j106: [124 128 128 128 116 124 107 128 190 116 168 128 108 190]
j560: [136 123 124 142 151 127 131 117 109 129 136 132 130 112]
j690: [129 128 110 144 189 126 143 126 143 151 143 140 116 117]
j493: [164  76 158 189  88  78 108 176 166 149 124 124 149 166]
j650: [123 108 126 129 100 104 116 189 198 161 135 161 123 213]
howmany j690: [126] | 2
howmany j106: [115] | 0
howmany j106: [117] | 0
howmany j106: [128] | 5
howmany j493: [166] | 2
howmany j650: [161] | 2
howmany j690: [143] | 3

j136: [146 149 147 129 145]
j536: [ 84 157 121 143 141]
j108: [145 144 158 158 158]
j259: [104 121 105 114 125]
j951: [155 154 156 158 156]
j534: [ 84 169 121 134 179]
j738: [104 121 105 146 100]
howmany j108: [159] | 0
howmany j108: [158] | 3
howmany j951: [156] | 2
howmany j738: [104] | 1
howmany j136: [147] | 1
howmany j536: [121] | 1
howmany j738: [120] | 0

j430: [ 80 124 124 106 126  65 114 159 115 124 108 152 152]
j875: [122 125 130 113 112  90 102 141  96 121 137 131 132]
j664: [137 127 132 111 114  89 132 132  89 114 137  89  89]
j268: [ 78 129 174 102 127  68 120 153 106 128 100 154 125]
j16: [ 82 126 166  90 125  65 105 149 104 123 125 144 133]
j241: [118 127 136 111 114  88 103 144 101 114 137 132 132]
j82: [ 81 125 130 113 112  90 102 141  96 121 137 131 132]
howmany j430: [124] | 3
howmany j664: [89] | 4
howmany j664: [88] | 0

j519: [213 178 152 117]
j52: [176 176  84 176]
j829: [177 177 177 177]
j428: [176 196 138  88]
j783: [189 189 189 189]
j297: [ 42 147 138 188]
howmany j52: [177] | 0
howmany j428: [196] | 1
howmany j783: [189] | 4
howmany j829: [177] | 4
howmany j52: [175] | 0

j123: [162 167 114  99 161 125 114]
j830: [125 204  68  95 167 148  90]
j326: [121 133 126 126 125 124 118]
j833: [161 161  63  63 161  63  75]
j819: [165 115 206 152  75  90  67]
j372: [136  75 174 132  68 100 101]
j492: [171  91 134 165 125 171 158]
j324: [104  58 161 133  89 104 163]
j405: [126  53 158  53  85 110 161]
howmany j833: [160] | 0
howmany j324: [105] | 0
howmany j405: [126] | 1
howmany j372: [75] | 1
howmany j492: [171] | 2

j759: [132  70  39  69 140]
j735: [ 86  86  86 128 106]
j183: [178 154 107 129 141]
howmany j735: [86] | 3
howmany j759: [70] | 1
howmany j735: [129] | 0

j116: [133 132 128 131 133 132 122]
j307: [120 121 131 131 122 131 120]
j196: [ 85 171  84 110 113  77 187]
j421: [129 121 136 129 122 131  46]
j529: [129 130 126 128 130 128  88]
j330: [136 129 136 139  45 137 118]
j364: [141 123 138 140 136 136 110]
j84: [111 129 151 157 147 154  99]
j867: [162 150 177 187 147 161  91]
j269: [129 130 126 128 119 128 129]
j822: [135 120 137 133 129 135 113]
j847: [134 134 123 134 134 117 111]
howmany j847: [134] | 4
howmany j421: [46] | 1
howmany j307: [120] | 2
howmany j364: [110] | 1

j58: [123 141  87 129  87  95 183  95 122  87 129 129 129  76 129 126]
j518: [123 141 118  62 167 118 183  95 122  87 129 104 140 130 216 126]
j141: [119 141 123  75 107  93 174 107 129  97 136  88 128 140  70 114]
howmany j141: [75] | 1
howmany j518: [130] | 1
howmany j58: [87] | 3

j978: [113 115 141 148  93 120 129 150 109 132 111 110 146 115 160 139  94 139
 132 123  86 112 132]
j962: [128 118 121 127 127 138 138 110 138 112 156 115 104 113 103 107 130 110
 131 124 175 162 109]
j904: [153 136 126  95 133 141 151 102 133 122 135 139 118 146 127 115 154 138
 134 116 143 113 118]
j57: [135 131 137 111 136 121 137 127 125 119 140 129 105 122 119 107 144 137
 132 120 141 127 114]
j625: [167 182 173 111 131 123 111 168 124 126  91 144 125 124 125 139 148 146
 147 110  94 104 143]
j500: [110 100 100 124 139 128 141  99 131 129 127 129 123 138 126 115 132 127
 115 139 151 134 110]
j916: [104 102  88 130 132 132 128  98 137 140 147 139 138 151 126 130 132 119
 105 152 146 133 129]
j627: [111 124 133 143 143 110 111 146 128 122 143 121 108 103 104 114 126 123
 124 136 147 157 123]
j9: [ 96  92 116 137 121 110 139 125 112 132 142 117 129 124 148 118 112 145
 117 136 115 119 118]
j912: [110 117 140 187  67 147 112 154 128 119 118  80 144  80 129 148  61  81
 141 122 128 178 138]
j8: [142 137 142 126 113 140 133 129 133 111 137 113 108 106 109 115 126 114
 143 113 155 154 115]
j411: [121 120 126 136 119 129 129 128 126 128 129 121 131 123 133 129 117 125
 128 129 126 132 127]
howmany j500: [139] | 2
howmany j916: [130] | 2
howmany j500: [138] | 1
howmany j912: [179] | 0

j781: [114 157 140 124 132 105 125 127 160 122 181 147 113  88]
j345: [151 112  91 154  89 125 161 121 173 134 134 127 140 114]
j210: [114 143 108 123 117 109 158 150 117 113 114 133  85 107]
j214: [116 144 131 120  80  86 155 150  92 134 147 132 103 119]
j592: [131 119  88 145 159 145 132 131 145 145 131 120 152 116]
j872: [141 123 134 112 112 137 151 151  63 130 120 111 101 161]
j764: [148 158 132 114 148  96 132 146  95 112 129 162  90  91]
j198: [ 78  90 116 142 112 132 112 108 132 108 144 125 178 100]
j340: [173 109 132 125 162 177 127 120 146 131 132 116 151 155]
j325: [112 161 116 126 152  93 152 140 131 112 159 150 117  73]
j996: [126 139 104 142 168 136 127 116 177 109 129 147 137  81]
howmany j764: [91] | 1
howmany j325: [162] | 0
howmany j592: [145] | 4
howmany j210: [114] | 2

